Here is a tiny trained network, its code and every weight. The questions are about switching its units off for an input and a target symbol, where a switched-off unit gives its printed mean instead of its output.

import numpy as np


def w(rows, s, z=0):
    codes = np.array(rows[::2]) - 128.0
    scale = np.full(codes.shape[1], s)
    scale[-1] = z or s
    return codes * scale


def norm(h):
    return h / np.sqrt((h * h).mean(-1, keepdims=True) + 1e-5)


def f(y):
    return y / 2 * (1 + np.tanh(0.7978845608 * (y + 0.044715 * y**3)))


def softmax(a):
    e = np.exp(a - a.max(-1, keepdims=True))
    return e / e.sum(-1, keepdims=True)


def log_softmax(a):
    a = a - a.max(-1, keepdims=True)
    return a - np.log(np.exp(a).sum(-1, keepdims=True))


def net(x, mask):
    ids = ['ΔΘΛΨΩαβξτ'.index(c) for c in x.split()]
    T = len(ids)
    res = E[ids] + P[:T]
    r = norm(res)
    for j in range(2):
        rows = slice(3 * j, 3 * j + 3)
        q, k, v = (r @ M[0][rows].T for M in (Q, K, V))
        z = softmax(np.where(np.tri(T) > 0, q @ k.T / 3**0.5, -1e9)) @ v
        o = O[0][rows]
        res = res + np.where(mask[j], z, o[:, -1]) @ o[:, :-1]
    y = f(norm(res) @ A[0][:, :-1].T + A[0][:, -1])
    res = res + np.where(mask[2:26], y, B[0][:, -1]) @ B[0][:, :-1]
    return log_softmax(norm(res)[-1] @ U[:, :-1].T + U[:, -1])


Q, K, V, O, A, B = {}, {}, {}, {}, {}, {}
E = w([
[86,116,186,162,129,124,116,143,71,108,93],'Δ',
[131,146,232,189,186,124,107,92,63,125,98],'Θ',
[155,141,102,184,136,56,142,44,168,124,142],'Λ',
[136,139,181,155,118,38,164,116,85,136,131],'Ψ',
[166,138,235,189,89,112,107,106,123,124,116],'Ω',
[145,152,144,117,131,35,111,197,114,101,76],'α',
[93,204,177,113,170,162,129,140,119,151,111],'β',
[149,179,121,59,39,115,112,101,158,75,63],'ξ',
[87,107,113,126,107,9,101,76,93,132,62],'τ',
],0.014)
P = w([
[216,67,64,53,195,239,138,111,73,156,170],'0',
[61,134,179,152,158,26,80,83,235,29,130],'1',
[193,146,103,70,150,60,212,224,103,232,116],'2',
[1,178,89,175,150,70,75,183,196,127,170],'3',
[145,145,201,114,108,119,174,117,96,230,90],'4',
[34,177,114,183,198,55,92,168,152,82,186],'5',
[150,89,164,130,67,93,200,165,72,162,124],'6',
[121,179,119,214,180,92,105,188,160,5,202],'7',
[161,77,146,143,60,122,199,172,85,110,111],'8',
[116,210,125,190,178,110,109,172,177,20,218],'9',
[163,110,105,144,90,169,203,159,96,82,67],'10',
[72,191,118,181,188,59,94,175,174,54,190],'11',
[140,91,123,151,76,158,195,141,109,120,96],'12',
],0.0081)
Q[0] = w([
[155,74,152,161,138,175,167,151,117,169,118],'H0',
[91,215,178,154,152,159,99,169,120,104,238],'H0',
[84,254,148,209,130,43,97,119,171,47,180],'H0',
[118,46,81,67,112,152,156,94,150,174,159],'H1',
[196,35,129,107,122,204,211,49,75,185,101],'H1',
[45,168,150,184,140,127,136,65,82,102,103],'H1',
],0.0061)
K[0] = w([
[80,133,187,213,84,87,164,191,146,215,187],'H0',
[151,137,99,123,132,157,99,128,66,132,148],'H0',
[198,68,43,125,184,178,125,105,105,173,187],'H0',
[77,168,214,249,133,106,150,196,78,108,78],'H1',
[83,233,147,161,68,48,255,119,221,109,83],'H1',
[124,45,152,123,169,148,67,24,142,95,109],'H1',
],0.0076)
V[0] = w([
[128,144,131,197,66,105,85,4,228,165,136],'H0',
[145,187,3,36,42,228,154,140,41,100,97],'H0',
[211,91,215,105,85,117,34,100,79,181,91],'H0',
[56,127,88,206,121,24,67,149,150,135,26],'H1',
[162,187,39,92,122,96,227,241,134,182,181],'H1',
[71,96,85,65,230,81,94,173,22,199,101],'H1',
],0.0057)
O[0] = w([
[119,171,135,78,127,174,133,203,77,54,205,131],'H0',
[173,2,148,170,53,68,71,114,218,112,164,253],'H0',
[130,76,124,156,233,126,181,239,159,87,124,245],'H0',
[143,122,151,132,127,159,155,77,236,109,136,65],'H1',
[108,160,202,211,137,189,140,16,129,149,157,98],'H1',
[193,167,203,98,190,177,105,97,163,79,64,129],'H1',
],0.0084,0.0047)
A[0] = w([
[129,114,111,168,90,135,122,164,92,59,202,223],'N0',
[204,43,107,130,209,128,154,77,190,156,126,103],'N1',
[168,137,162,90,126,76,70,170,169,49,88,168],'N2',
[160,135,125,94,147,135,3,103,113,181,76,64],'N3',
[138,151,156,194,133,124,59,88,142,146,103,54],'N4',
[130,127,151,138,130,194,130,136,194,99,99,169],'N5',
[255,92,80,149,179,127,127,143,174,110,165,126],'N6',
[129,62,110,153,111,163,60,152,71,111,69,174],'N7',
[138,197,129,159,113,94,145,137,175,98,74,166],'N8',
[53,194,171,161,179,150,176,109,64,112,85,161],'N9',
[185,90,163,167,224,51,111,177,106,168,117,131],'N10',
[204,197,118,53,181,91,102,137,72,189,42,138],'N11',
[158,154,189,65,126,242,164,159,90,169,71,206],'N12',
[153,139,155,77,79,77,140,75,170,110,180,127],'N13',
[112,95,142,110,132,137,165,188,122,74,82,114],'N14',
[132,46,144,147,66,108,80,115,136,94,99,105],'N15',
[230,41,121,95,145,186,21,126,145,195,48,83],'N16',
[131,97,161,59,84,87,145,155,71,96,42,253],'N17',
[195,165,116,132,115,152,156,150,171,112,122,176],'N18',
[168,98,63,166,148,25,175,149,159,205,100,178],'N19',
[167,154,177,156,162,106,97,94,185,134,73,132],'N20',
[147,174,117,99,120,130,146,135,145,96,80,156],'N21',
[86,156,93,116,147,118,86,212,122,104,162,139],'N22',
[226,63,109,135,121,123,188,125,44,158,76,207],'N23',
],0.0088,0.0034)
B[0] = w([
[104,132,134,92,130,169,80,110,165,158,76,203],'N0',
[195,108,173,48,97,158,168,209,95,225,186,166],'N1',
[23,160,117,170,158,116,135,91,129,123,167,246],'N2',
[225,129,125,106,121,101,89,203,76,98,230,136],'N3',
[153,135,49,140,148,159,122,194,77,13,62,142],'N4',
[169,88,120,54,114,140,93,212,107,113,191,150],'N5',
[80,148,200,104,101,100,188,133,118,208,127,177],'N6',
[162,197,171,125,153,77,231,126,175,184,141,160],'N7',
[91,119,124,172,150,170,77,107,107,153,83,195],'N8',
[113,159,80,132,47,168,146,87,161,185,131,174],'N9',
[119,124,65,81,69,144,96,82,162,92,167,209],'N10',
[192,141,129,131,52,146,213,197,159,117,124,174],'N11',
[172,196,254,138,87,28,205,204,113,210,145,164],'N12',
[144,153,97,163,210,129,77,141,107,97,89,190],'N13',
[145,156,81,181,179,132,120,92,94,167,116,173],'N14',
[150,173,55,70,88,131,143,116,127,116,154,205],'N15',
[163,143,239,89,145,103,165,68,37,202,217,162],'N16',
[162,112,151,130,137,172,175,115,141,182,145,240],'N17',
[130,71,113,93,147,71,114,139,113,130,142,168],'N18',
[160,143,210,139,133,150,137,149,92,125,115,216],'N19',
[105,116,70,124,113,182,146,150,124,115,112,176],'N20',
[96,84,144,184,131,120,94,68,109,110,140,171],'N21',
[167,64,200,139,110,144,61,36,98,153,120,162],'N22',
[145,147,157,75,86,107,150,151,150,205,168,170],'N23',
],0.0069,0.011)
U = w([
[157,122,198,34,64,125,177,163,130,170,145,194],'Δ',
[101,183,190,221,157,62,177,121,155,176,80,77],'Θ',
[30,183,174,188,132,108,97,20,121,163,151,78],'Λ',
[101,149,1,139,101,190,159,116,188,97,148,252],'Ψ',
[61,91,80,132,138,93,111,202,49,137,147,117],'Ω',
[198,82,162,161,125,169,94,122,171,110,87,139],'α',
[195,162,101,143,103,82,102,128,68,75,151,40],'β',
[84,77,153,198,51,45,112,153,204,92,158,94],'ξ',
[55,113,168,83,170,153,152,162,202,84,163,209],'τ',
],0.0084,0.0025)

Each question gives the input, a string of symbols that net reads in full, and the target symbol t.
The units are the heads (3 rows each of Q, K, V and O) and the neurons (one row each of A and B). Each row of codes is followed by its name. A weight is (code - 128) times the scale printed after its matrix; where a second scale follows, it is the last column's (O, A, B and U).
mask holds one flag per unit, heads first, then neurons. A switched-off unit (its flag False) gives its mean, the last column of its rows in O or B, instead of its output. The means were averaged over made-up inputs and are rounded, as every weight is.
A unit's drop is (log p(t) with every unit on - log p(t) with that unit switched off) / (log p(t) with every unit on - log p(t) with every unit switched off).
unit that matters most: the unit with the biggest drop
k most important neurons: the k neurons with the biggest drops, biggest first
heads that matter: for each layer, one digit per head in row order, 1 if its drop is at least 0.15 and else 0, layers parted by /
drop of u: that unit's drop, to one decimal
input τ ξ Λ ξ ξ Δ Ω Λ Λ τ, target τ: heads that matter => 01
input Λ ξ ξ Δ ξ Θ ξ ξ ξ Θ ξ β, target Λ: heads that matter => 00
input ξ τ ξ ξ ξ Δ Δ Θ, target ξ: unit that matters most => H0
input β Δ β Λ Λ ξ ξ Λ ξ τ Δ Θ, target β: heads that matter => 10
input α Δ ξ Ψ Λ Λ Δ ξ Λ ξ, target α: heads that matter => 11
input ξ ξ ξ τ, target ξ: heads that matter => 10
input τ ξ Θ Δ τ ξ ξ ξ, target τ: heads that matter => 01
input ξ Δ τ α Θ β Λ Λ, target ξ: heads that matter => 10
input τ Λ Θ β Λ Ψ Θ ξ τ ξ τ Δ ξ, target Λ: 2 most important neurons => [N21 N11]
input Δ Λ α ξ α Λ Θ Ψ Λ ξ Λ τ, target Δ: heads that matter => 11
input ξ ξ ξ ξ ξ τ ξ α ξ ξ ξ Δ Λ, target Δ: 2 most important neurons => [N2 N1]
input ξ τ Δ Θ β α β τ ξ, target Θ: heads that matter => 10
input ξ Δ ξ ξ Λ Ω Λ Θ, target ξ: heads that matter => 10
input Ω ξ ξ τ, target Ω: heads that matter => 11
input Ω ξ τ ξ Ω Λ ξ τ Λ Θ, target Ω: unit that matters most => H1
input τ τ Ψ τ Δ Λ ξ ξ Δ, target Θ: 2 most important neurons => [N14 N12]
input Λ τ Δ Δ Δ ξ Λ Λ ξ ξ ξ τ, target Λ: heads that matter => 10
input Ψ ξ Θ ξ ξ, target Λ: heads that matter => 01
input ξ Δ ξ ξ Λ β τ β Λ, target Θ: heads that matter => 11
input τ Λ ξ β, target τ: heads that matter => 01
input Λ ξ Δ α, target Λ: most important neuron => [N22]
input β Λ ξ Λ Λ ξ Ψ ξ α Λ ξ Ψ, target β: 2 most important neurons => [N4 N10]
input Λ τ β Λ ξ β ξ Θ τ Θ ξ ξ Λ, target Λ: 2 most important neurons => [N15 N11]
input Δ Δ ξ Ω Θ τ Λ Δ, target Δ: 2 most important neurons => [N10 N1]
input Ψ ξ Λ Λ Λ ξ Δ Δ Δ Δ, target Ψ: 2 most important neurons => [N10 N9]
input τ Λ Λ ξ, target τ: 2 most important neurons => [N5 N2]
input ξ Ω ξ, target Θ: unit that matters most => H1
input Λ Ω ξ ξ Ψ α ξ Θ Δ ξ ξ, target Ψ: drop of H1 => 1.0
input Δ ξ Ψ Θ, target Δ: drop of N16 => 0.1
